Below are the code and all the weights of a small trained network. Each question names an input and a class and asks about switching units off, where a switched-off unit gives its printed mean instead of its output.

import numpy as np


def w(rows, s, z=0):
    codes = np.array(rows[::2]) - 128.0
    scale = np.full(codes.shape[1], s)
    scale[-1] = z or s
    return codes * scale


def f(y):
    return np.maximum(y, 0)


def log_softmax(a):
    a = a - a.max(-1, keepdims=True)
    return a - np.log(np.exp(a).sum(-1, keepdims=True))


def net(x, mask):
    res = np.array(x, float).reshape(1, 2) / 4 @ E
    y = f(res @ A[0][:, :-1].T + A[0][:, -1])
    res = res + np.where(mask, y, B[0][:, -1]) @ B[0][:, :-1]
    return log_softmax(res[-1] @ U[:, :-1].T + U[:, -1])


A, B = {}, {}
E = w([
[182,153,204,65,213,60,159,46],'x0',
[76,41,199,113,249,111,113,150],'x1',
],0.015)
A[0] = w([
[109,150,51,173,59,157,119,127,255],'n1',
[72,50,134,174,118,135,52,160,129],'n2',
[126,106,93,180,38,199,97,99,242],'n3',
[82,33,142,106,167,144,129,127,128],'n4',
[207,194,116,111,91,173,135,128,248],'n5',
[180,167,102,140,130,111,138,92,142],'n6',
[156,73,170,10,165,95,145,42,57],'n7',
[189,165,150,151,96,103,158,87,148],'n8',
[156,146,94,59,112,90,148,80,128],'n9',
[50,93,107,156,120,167,78,174,185],'n10',
[199,121,104,61,141,114,157,71,112],'n11',
],0.013,0.0066)
B[0] = w([
[110,114,112,106,106,161,188,90,243],'n1',
[134,102,93,155,168,86,77,166,191],'n2',
[82,84,77,116,78,190,124,104,236],'n3',
[84,71,99,83,248,90,81,77,205],'n4',
[175,204,101,135,83,226,138,151,220],'n5',
[191,144,140,204,150,214,93,139,175],'n6',
[90,211,198,98,150,153,175,107,252],'n7',
[163,162,150,230,148,205,101,172,186],'n8',
[162,172,165,155,154,134,128,154,181],'n9',
[152,49,62,206,147,118,125,156,206],'n10',
[162,171,132,143,200,134,82,118,196],'n11',
],0.013,0.022)
U = w([
[70,125,44,143,22,162,247,99,252],'0',
[219,169,122,202,146,150,84,194,100],'1',
[111,75,27,189,184,72,71,152,143],'2',
[28,156,170,58,176,124,154,61,3],'3',
],0.013,0.0039)

Each question gives the input, the list of numbers given to net, and the class t.
The units are the neurons (one row each of A and B). Each row of codes is followed by its name. A weight is (code - 128) times the scale printed after its matrix; where a second scale follows, it is the last column's (A, B and U).
mask holds one flag per neuron, in row order. A switched-off neuron (its flag False) gives its mean, the last column of its row in B, instead of its output. The means were averaged over made-up inputs and are rounded, as every weight is.
A unit's drop is (log p(t) with every unit on - log p(t) with that unit switched off) / (log p(t) with every unit on - log p(t) with every unit switched off).
most important unit: the unit with the biggest drop
k most important neurons: the k neurons with the biggest drops, biggest first
drop when u is switched off: that unit's drop, to one decimal
input [0,-5], class 0: most important unit => n1
input [0,2], class 2: 2 most important neurons => n7, n1
input [-6,1], class 2: 4 most important neurons => n2, n10, n7, n5
input [-8,0], class 0: 4 most important neurons => n1, n3, n4, n11
input [0,-6], class 0: 2 most important neurons => n1, n3
input [8,0], class 1: 2 most important neurons => n8, n4
input [-4,0], class 0: 2 most important neurons => n4, n1
input [3,1], class 3: drop when n10 is switched off => 0.1
input [-7,2], class 2: drop when n2 is switched off => 0.1
input [-3,0], class 0: drop when n4 is switched off => 0.5
